E: [127  69 132 114 188 189 135]
T: [125 121 130 120 141 136 139]
R: [142 142 131  81 166 142 143]
[127  69 132 114 188 189 135] | E
[142 142 131  81 166 142 143] | R
succ: [166] | [142]
succ: [81] | [166]
succ: [136] | [139]
succ: [189] | [135]

L: [158 114 121 145 113 122 144 123 133 111 141 104]
J: [137 135  89 145 129 141 158 128 136 141 146  93]
H: [137 114 165 124 123 128 104 116 143 112 124 144]
K: [160 132  91 161 124 160 156 119 168 139 158  88]
B: [146 120 118 146 129 150 140 112 159 110 148 117]
D: [158  64 142 158 121 130 154  72 149  86 173 122]
F: [ 90 112 112 129 153 131 151 100 117 129 144 132]
A: [105 111 109 129 139 136 147 112 128 145 154 121]
[137 114 165 124 123 128 104 116 143 112 124 144] | H
succ: [89] | [145]
succ: [109] | [129]

gim: [115 164 114 119 133 179 170]
Lal: [141 164 114 119 133 119 170]
luf: [141 164 114 119 133 132 170]
[115 164 114 119 133 179 170] | gim
[141 164 114 119 133 132 170] | luf
[141 164 114 119 133 119 170] | Lal

fop: [118 118 131 125 106 108 125 123 125 113 121 125 130 129]
Tid: [128 128 128 125 119 120 125 125 125 122 124 125 128 128]
zimaf: [128 128 128 128 126 126 128 127 127 127 127 124 128 128]
ged: [125 125 128 128 127 125 128 129 128 126 126 128 131 130]
vub: [121 121 127 125 110 112 129 123 125 116 122 125 130 129]
milu: [144 138 121 114 147 120 110 138 118 146 119 133 155 138]
geliv: [126 125 128 128 127 125 128 129 128 127 127 129 130 129]
nuz: [112 113 131 126 110 108 127 127 129 116 123 129 135 132]
Piv: [118 118 131 125 106 108 125 118 125 113 121 125 130 129]
[128 128 128 128 126 126 128 127 127 127 127 124 128 128] | zimaf
[125 125 128 128 127 125 128 129 128 126 126 128 131 130] | ged
[118 118 131 125 106 108 125 123 125 113 121 125 130 129] | fop
[128 128 128 125 119 120 125 125 125 122 124 125 128 128] | Tid
[144 138 121 114 147 120 110 138 118 146 119 133 155 138] | milu

dav: [106 121 140 189 105 128 105 116 146  82 122]
Pupaf: [171 108 145 102 160 161 160  88 131  69 121]
kud: [ 80 121 138 125 167 136 167 108 176  96 128]
pini: [ 74 117 149 125 151 131 151  91 162  78 123]
lok: [ 81 124 143 118 145 131 145  95 156 106 165]
lani: [104 165 142 109 161 154 161 118  86 133  88]
sanib: [ 84 143 141 118 151 149 151  91 174  76 119]
koga: [120 111 141 146 119 131 119 120 154  84 112]
Dol: [ 84 143 141 118 151 149 151  91 174  76  95]
[ 74 117 149 125 151 131 151  91 162  78 123] | pini
[ 80 121 138 125 167 136 167 108 176  96 128] | kud
[ 84 143 141 118 151 149 151  91 174  76  95] | Dol
[171 108 145 102 160 161 160  88 131  69 121] | Pupaf

basa: [156 136 130 129 140 170 128 132 138 141 145 137 128 129 142 141 141 151
 130 126 146 162 132 128 167 145 128 128 140 145 129 128 139 166 141 135
 129 128 145 136 134 134 161 151 132 129 161 137 129 132 128 127]
zove: [147 141 130 124 153 181 132 137 134 138 146 133 132 136 135 123 132 144
 135 130 143 144 132 129 147 144 136 140 140 153 134 132 135 131 140 147
 129 128 148 136 136 154 165 133 127 125 160 137 134 185 136 128]
Ruruk: [136 133 135 131 140 140 133 136 149 122 131 137 141 132 147 126 133 160
 133 126 137 154 141 137 164 148 128 136 140 132 139 136 136 166 161 156
 129 141 165 145 197 130 140 148 135 122 169 136 134 128 186 136]
fef: [131 141 138 147 141 144 129 132 129 129 140 145 132 136 148 134 128 153
 143 130 136 133 132 133 152 132 128 130 144 130 132 136 140 151 149 168
 129 136 178 140 168 129 153 141 127 125 156 130 131 132 152 127]
succ: [167] | [145]
succ: [186] | [136]

vapub: [126 138 151  77 106 128 136 107 131 131 125 110 117 113 131 155 149 129
 130 133 111 175 137 114 122 121 121 144 138 128 133 120  95 107 144 141
 124 119 115 122 118 146 136 107 145]
Gufu: [129 110 102 168 137 123 123 143 135 120 125 149 127 134 119 102 111 128
 128 116 135  85 106 126 137 132 135  98 116 122 133 142 168 144 112 111
 120 135 136 140 139 104 126 152  99]
Mego: [144 117 113 136 128 147 130 112 124 113 141 125 122 125 109  96 134 173
 121 147 125 113 113 177 174 131 135 127 100 113 133 135 107 132 124 147
 129 132 152 110 127 152  92 121 130]
tuzop: [126 117 108 174 145 123 123 153 135 122 125 146 137 139 127 111 109 120
 129 116 141  94 110 121 131 133 134 112 124 125 123 141 165 145 116 109
 123 131 132 140 139 104 132 149 106]
mep: [126 117 115 136 124 123 123 141 135 122 123 146 122 128 127 127 117 120
 130 112 125 113 110 102 131 130 133 101 129 125 133 141 165 132 119 111
 114 131 122 141 139 104 140 149 103]
bezab: [126 117 107 174 142 123 123 155 135 122 125 146 134 138 127 114 107 120
 130 116 139  94 110 114 131 132 134 106 125 125 124 141 168 145 115 104
 120 131 127 140 140 100 136 149 103]
[126 117 107 174 142 123 123 155 135 122 125 146 134 138 127 114 107 120
 130 116 139  94 110 114 131 132 134 106 125 125 124 141 168 145 115 104
 120 131 127 140 140 100 136 149 103] | bezab
succ: [173] | [121]
[129 110 102 168 137 123 123 143 135 120 125 149 127 134 119 102 111 128
 128 116 135  85 106 126 137 132 135  98 116 122 133 142 168 144 112 111
 120 135 136 140 139 104 126 152  99] | Gufu

Roker: [129 130  92 126 120 125 130 108 125 114 130 125 127 137 127 129]
lipu: [135 130 114 128 118 125 133 116 124 128 150 125 129 137 101 129]
gidu: [147 130  93 126 118 125 142  93 125 114 180 125 130 137  72 129]
div: [146 130  93 127 118 125 143  93 125 114 178 125 133 137  71 125]
vurab: [138 130  93 126 118 125 134  93 126 114 156 125 127 135  98 129]
Mir: [135 130  93 126 120 125 133  93 125 114 151 125 127 137  95 132]
gudo: [135 130  93 126 127 125 133  93 125 114 151 125 127 137  98 129]
[135 130  93 126 127 125 133  93 125 114 151 125 127 137  98 129] | gudo
[146 130  93 127 118 125 143  93 125 114 178 125 133 137  71 125] | div
succ: [156] | [125]

vefo: [119 177 189 143  66  76 127 154 151 108  88  92 103]
mumav: [133 106  86 166 128 185 144 165  69 158  83  95 177]
pevu: [ 67 140  91 141  78 113 150 185 182 107  70 170 135]
vab: [ 67 140  91 141  78 113 137 108 173 117  94 109  96]
boz: [137 139 152 135 174  72 183 100 115 173 117 111 133]
succ: [94] | [109]
[137 139 152 135 174  72 183 100 115 173 117 111 133] | boz
succ: [106] | [86]

Lakon: [140 105 134 153]
limu: [122 102 130 150]
fis: [ 97 101 132 102]
succ: [122] | [102]
succ: [101] | [132]
[122 102 130 150] | limu
succ: [130] | [150]

bovin: [110  73 107 146 157  79 124]
gagu: [118  95 147 116 150 108 128]
tezo: [128 134 127 128 127 128 127]
rufe: [135 157 123 141  96 113 119]
muz: [133 149 122 137 105 121 121]
succ: [135] | [157]
[135 157 123 141  96 113 119] | rufe
succ: [108] | [128]
succ: [147] | [116]
[110  73 107 146 157  79 124] | bovin

Mozi: [163  87 118  98 128 171 124  87]
kanu: [100 158 116 152 107  95 133 152]
dazu: [147  96 101 114 107 152 129  96]
pumi: [ 88 175 125 167 113  74 138 169]
Dete: [104  99 154 147 146  94 135 162]
Nuka: [173  75 113  86 120 184 112  77]
bibi: [147 102 101 114 107 152 129  96]
deve: [169  85 109  95 116 172 116  84]
succ: [98] | [128]
[147  96 101 114 107 152 129  96] | dazu
[104  99 154 147 146  94 135 162] | Dete
[ 88 175 125 167 113  74 138 169] | pumi
[100 158 116 152 107  95 133 152] | kanu

povu: [ 73 143 130 189]
gasov: [110 148 180 154]
pide: [111 141 155 128]
zefeg: [119 168 159 144]
fusa: [128 154 158 156]
gaba: [144 132 142 115]
Dume: [131 150 142 139]
viso: [131 155 153 138]
dag: [152 150 139 119]
tal: [149 142 145 122]
succ: [180] | [154]
[131 150 142 139] | Dume
succ: [153] | [138]
succ: [159] | [144]

vovip: [148 103 183  99]
pum: [148 103 194 104]
sif: [148 105 103  99]
succ: [105] | [103]
[148 103 194 104] | pum
[148 103 183  99] | vovip

bas: [103 119 156 138 139]
sev: [112 123 133 116 164]
negib: [137 157 113 185 180]
[137 157 113 185 180] | negib
succ: [157] | [113]
succ: [113] | [185]
[112 123 133 116 164] | sev

lov: [128 111 133 123 122 123 128 139 133 146 129 143 140 128 138 130 121 127
 131 112 129 143 118 127 134 111 135 125 133 127 130 132 125 120 130 124
 121 121 134 124 140 113 142 129 136 130 119 120 149 115 129 116 125 128
 128 130 113]
gobup: [124 108 145 124 117 121 122 132 132 152 128 149 114 102 131 129 121 123
 128 112 129 151 120 126 129 107 144 126 138 132 136 126 120 121 137 128
 125 121 138 129 142 115 145 129 135 136 127 127 154 109 129 111 131 123
 134 130 115]
puzad: [124 117 109 123 139 131 138 121 128 106 130 108 107 119 139 131 130 137
 148 139 129 116 126 136 135 147 106 129 111 118 121 138 143 131 119 117
 125 121 124 118 126 128 118 129 134 121 128 124 123 141 129 136 123 140
 110 134 128]
Tiv: [118 103 162 135 105 125 111 128 122 162 137 153 136 151 111 126 124 114
 117 119 132 165 122 128 118 107 151 128 137 136 147 111 111 126 148 139
 135 121 131 152 132 125 144 125 132 147 119 136 152  96 125 109 142 104
 155 129 125]
nuson: [124 117 109 123 139 131 138 139 128 106 130 108  71 121 139 131 130 137
 148 139 129 116 126 136 135 147 105 129 111 118 121 137 143 132 119 117
 125 121 123 118 126 128 118 129 134 121 125 124 123 141 129 137 123 140
 110 134 128]
[118 103 162 135 105 125 111 128 122 162 137 153 136 151 111 126 124 114
 117 119 132 165 122 128 118 107 151 128 137 136 147 111 111 126 148 139
 135 121 131 152 132 125 144 125 132 147 119 136 152  96 125 109 142 104
 155 129 125] | Tiv
[124 108 145 124 117 121 122 132 132 152 128 149 114 102 131 129 121 123
 128 112 129 151 120 126 129 107 144 126 138 132 136 126 120 121 137 128
 125 121 138 129 142 115 145 129 135 136 127 127 154 109 129 111 131 123
 134 130 115] | gobup
[124 117 109 123 139 131 138 139 128 106 130 108  71 121 139 131 130 137
 148 139 129 116 126 136 135 147 105 129 111 118 121 137 143 132 119 117
 125 121 123 118 126 128 118 129 134 121 125 124 123 141 129 137 123 140
 110 134 128] | nuson

